Here is a tiny trained network, its code and every weight. The questions are about switching its units off for an input and a class, where a switched-off unit gives its printed mean instead of its output.

import numpy as np


def w(rows, s, z=0):
    codes = np.array(rows[::2]) - 128.0
    scale = np.full(codes.shape[1], s)
    scale[-1] = z or s
    return codes * scale


def norm(h):
    return h / np.sqrt((h * h).mean(-1, keepdims=True) + 1e-5)


def f(y):
    return np.maximum(y, 0)


def log_softmax(a):
    a = a - a.max(-1, keepdims=True)
    return a - np.log(np.exp(a).sum(-1, keepdims=True))


def net(x, mask):
    res = np.array(x, float).reshape(1, 7) / 4 @ E
    u = 0
    for l in range(4):
        y = f(norm(res) @ A[l][:, :-1].T + A[l][:, -1])
        res = res + np.where(mask[u : u + 10], y, B[l][:, -1]) @ B[l][:, :-1]
        u += 10
    return log_softmax(norm(res)[-1] @ U[:, :-1].T + U[:, -1])


A, B = {}, {}
E = w([
[192,177,98,254,163,101,190,139,73,46],'x0',
[75,181,48,73,127,146,172,61,114,92],'x1',
[150,170,107,102,170,73,114,106,74,210],'x2',
[132,123,129,126,128,127,129,128,131,131],'x3',
[130,104,120,110,138,160,81,132,65,91],'x4',
[104,98,72,154,79,189,153,186,87,189],'x5',
[239,165,126,112,118,220,118,99,150,140],'x6',
],0.0012)
A[0] = w([
[176,127,211,142,113,107,107,229,125,133,163],'L0N1',
[135,187,159,177,96,67,218,95,213,194,115],'L0N2',
[115,105,134,67,150,171,16,136,44,98,125],'L0N3',
[135,160,216,135,213,107,117,74,178,90,3],'L0N4',
[138,153,91,140,171,98,97,101,81,198,14],'L0N5',
[174,166,102,227,122,81,177,115,80,68,153],'L0N6',
[104,183,202,95,197,102,114,90,113,79,113],'L0N7',
[167,131,133,118,174,140,122,102,95,211,123],'L0N8',
[75,214,159,123,108,121,159,155,253,215,141],'L0N9',
[147,116,150,154,55,146,179,120,195,73,101],'L0N10',
],0.0028,0.0024)
B[0] = w([
[83,156,86,145,162,124,159,20,144,141,209],'L0N1',
[137,84,103,141,182,189,78,145,26,76,180],'L0N2',
[207,34,115,125,140,130,167,88,69,67,184],'L0N3',
[170,124,18,146,4,35,42,161,179,113,155],'L0N4',
[144,169,102,63,196,86,178,199,159,197,143],'L0N5',
[160,75,180,49,94,147,156,121,114,132,251],'L0N6',
[130,114,43,144,92,111,138,172,138,165,182],'L0N7',
[104,165,107,80,156,154,95,181,115,108,171],'L0N8',
[182,26,115,96,124,152,121,98,27,61,191],'L0N9',
[129,144,91,88,223,163,99,166,116,141,179],'L0N10',
],0.0032,0.003)
A[1] = w([
[153,154,137,50,178,185,105,135,112,102,117],'L1N1',
[144,75,250,211,86,130,133,181,175,162,94],'L1N2',
[36,238,199,174,115,73,101,189,202,73,19],'L1N3',
[193,54,213,233,142,120,32,167,156,184,130],'L1N4',
[90,223,162,163,59,69,155,169,181,193,5],'L1N5',
[183,220,110,159,93,200,79,131,157,153,81],'L1N6',
[119,103,61,190,61,188,177,203,72,231,89],'L1N7',
[93,217,191,148,127,117,99,237,225,173,26],'L1N8',
[181,130,184,144,212,81,42,181,85,255,138],'L1N9',
[106,131,168,173,80,171,142,178,218,76,104],'L1N10',
],0.0025,0.0033)
B[1] = w([
[69,128,118,157,117,61,115,127,122,190,253],'L1N1',
[98,165,119,47,128,138,162,78,118,103,149],'L1N2',
[153,83,141,67,147,134,144,5,135,120,128],'L1N3',
[66,174,26,97,83,171,205,45,107,55,201],'L1N4',
[219,201,61,86,137,157,39,172,238,244,128],'L1N5',
[92,138,231,101,134,81,69,97,140,187,155],'L1N6',
[199,126,53,130,43,28,37,130,189,33,221],'L1N7',
[119,101,142,81,76,94,113,84,141,140,128],'L1N8',
[96,190,60,39,133,133,200,134,121,123,220],'L1N9',
[140,183,133,76,196,140,60,188,174,86,146],'L1N10',
],0.0029,0.0017)
A[2] = w([
[78,95,123,142,96,149,157,160,118,104,146],'L2N1',
[179,171,136,136,108,183,106,110,146,174,106],'L2N2',
[166,157,169,171,129,118,196,163,124,121,91],'L2N3',
[63,112,149,165,136,74,149,171,121,139,92],'L2N4',
[89,112,154,169,157,179,89,152,170,66,115],'L2N5',
[151,94,91,98,104,129,150,109,88,115,146],'L2N6',
[138,195,213,180,126,81,164,199,97,215,4],'L2N7',
[155,255,201,242,82,89,107,239,158,185,15],'L2N8',
[71,153,83,120,113,165,127,115,95,132,129],'L2N9',
[131,113,135,116,127,200,107,126,168,74,158],'L2N10',
],0.0041,0.0042)
B[2] = w([
[164,173,123,88,170,110,87,103,123,146,172],'L2N1',
[3,136,159,152,191,82,49,143,86,49,143],'L2N2',
[97,100,211,78,31,136,152,150,92,124,135],'L2N3',
[26,212,216,113,207,144,14,139,134,105,135],'L2N4',
[171,183,71,89,156,87,216,145,85,223,146],'L2N5',
[86,120,192,181,153,180,88,103,131,125,253],'L2N6',
[157,34,241,59,43,198,116,52,134,231,128],'L2N7',
[94,147,252,62,117,6,1,226,34,164,128],'L2N8',
[154,145,145,169,149,69,184,81,190,122,174],'L2N9',
[101,162,94,93,156,40,143,153,64,197,188],'L2N10',
],0.0033,0.0051)
A[3] = w([
[32,131,177,156,175,93,106,145,77,89,186],'L3N1',
[77,161,206,135,166,152,43,105,155,165,119],'L3N2',
[149,151,250,176,48,132,236,188,82,135,88],'L3N3',
[163,238,181,181,86,67,189,136,51,49,93],'L3N4',
[195,181,214,203,139,147,229,235,114,36,7],'L3N5',
[101,202,106,142,109,141,1,123,123,114,165],'L3N6',
[84,184,122,202,132,144,202,29,188,147,82],'L3N7',
[150,111,3,158,17,124,67,177,173,97,123],'L3N8',
[183,156,199,226,115,151,165,229,190,94,2],'L3N9',
[112,107,131,82,122,33,106,13,159,163,171],'L3N10',
],0.0027,0.0023)
B[3] = w([
[193,186,132,160,164,178,84,97,157,180,230],'L3N1',
[51,141,221,164,143,93,129,205,187,173,159],'L3N2',
[135,76,137,88,98,209,77,157,189,171,141],'L3N3',
[66,34,142,58,40,139,91,166,224,193,181],'L3N4',
[30,53,172,44,90,104,85,71,109,181,141],'L3N5',
[133,121,158,211,165,52,149,154,183,113,187],'L3N6',
[87,159,104,208,61,216,254,49,176,131,153],'L3N7',
[253,99,91,190,65,37,96,165,215,79,155],'L3N8',
[157,73,69,67,81,160,107,108,203,116,128],'L3N9',
[174,134,128,162,52,164,169,202,140,104,253],'L3N10',
],0.0034,0.0038)
U = w([
[222,73,6,194,3,23,31,211,248,36,134],'0',
[36,20,229,40,32,220,52,157,190,230,142],'1',
[121,235,5,23,231,57,211,224,48,226,148],'2',
[182,3,84,177,216,236,39,35,7,9,114],'3',
[31,203,83,235,41,226,245,13,229,88,106],'4',
[25,226,244,231,210,63,19,207,223,175,96],'5',
[186,107,132,214,148,186,104,165,166,182,220],'6',
[90,138,172,184,147,151,187,223,83,24,3],'7',
],0.0048,0.0043)

Each question gives the input, the list of numbers given to net, and the class t.
The units are the neurons (one row each of A and B). Each row of codes is followed by its name. A weight is (code - 128) times the scale printed after its matrix; where a second scale follows, it is the last column's (A, B and U).
mask holds one flag per neuron, layer by layer. A switched-off neuron (its flag False) gives its mean, the last column of its row in B, instead of its output. The means were averaged over made-up inputs and are rounded, as every weight is.
A unit's drop is (log p(t) with every unit on - log p(t) with that unit switched off) / (log p(t) with every unit on - log p(t) with every unit switched off).
The circuit of an input: a set's keep is (log p(t) with only the set's units on - log p(t) with every unit switched off) / (log p(t) with every unit on - log p(t) with every unit switched off). Starting from the 12 units with the biggest drops (on a tie, the unit counted first), units are removed one at a time, each time the one whose removal leaves the highest keep (on an exact tie, the one counted first), for as long as the keep stays at least 0.8.
units of the circuit, in order: the units of the circuit, biggest drop first
most important unit: the unit with the biggest drop
k most important neurons: the k neurons with the biggest drops, biggest first
k most important neurons of layer l: the k neurons of layer l with the biggest drops, biggest first
input [-6,-2,6,0,0,2,-8], class 5: 2 most important neurons -> [L0N6, L2N4]
input [-6,-8,6,4,3,1,8], class 4: 3 most important neurons of layer 2 -> [L2N9, L2N10, L2N1]
input [3,-7,0,1,1,-8,3], class 0: units of the circuit, in order -> [L0N4]
input [-4,5,-6,0,-3,3,-2], class 2: 3 most important neurons of layer 2 -> [L2N10, L2N1, L2N5]
input [-4,-1,-4,0,7,-3,-6], class 3: 2 most important neurons -> [L0N3, L1N1]
input [-6,8,-1,1,5,5,0], class 4: 2 most important neurons of layer 0 -> [L0N6, L0N9]
input [-8,-6,-6,7,1,8,-4], class 0: units of the circuit, in order -> [L1N7, L3N8]
input [-3,0,-3,-8,-2,2,-1], class 6: 3 most important neurons -> [L0N9, L0N6, L3N1]
input [4,7,6,7,1,-7,3], class 0: 2 most important neurons -> [L0N1, L0N4]
input [-2,-6,0,-4,0,1,8], class 5: units of the circuit, in order -> [L2N2, L3N2]
input [-5,-8,5,7,-8,-5,2], class 3: units of the circuit, in order -> [L0N9, L0N2]
input [1,3,5,0,-5,-7,7], class 0: units of the circuit, in order -> [L0N4, L3N1]
input [5,-8,-2,-3,-7,4,-8], class 4: units of the circuit, in order -> [L1N4, L1N2, L3N7]
input [8,-7,-7,-7,-7,-3,-6], class 1: most important unit -> L3N4
input [7,-2,-6,-3,-1,-1,0], class 1: 2 most important neurons -> [L0N6, L2N3]
input [1,-2,7,-3,0,2,6], class 2: 2 most important neurons -> [L1N9, L0N5]
input [3,-4,0,-1,-5,3,8], class 5: units of the circuit, in order -> [L2N2, L1N6]
input [-7,7,4,-2,8,-4,0], class 3: 2 most important neurons -> [L0N3, L3N4]
input [3,3,-5,2,-2,3,-6], class 5: 2 most important neurons of layer 0 -> [L0N8, L0N6]
input [4,4,1,-6,-6,-1,-4], class 3: most important unit -> L0N2
input [-3,0,-2,5,4,6,2], class 0: 2 most important neurons -> [L1N7, L0N6]
input [-4,3,-5,3,-7,1,5], class 3: 2 most important neurons -> [L0N9, L0N2]
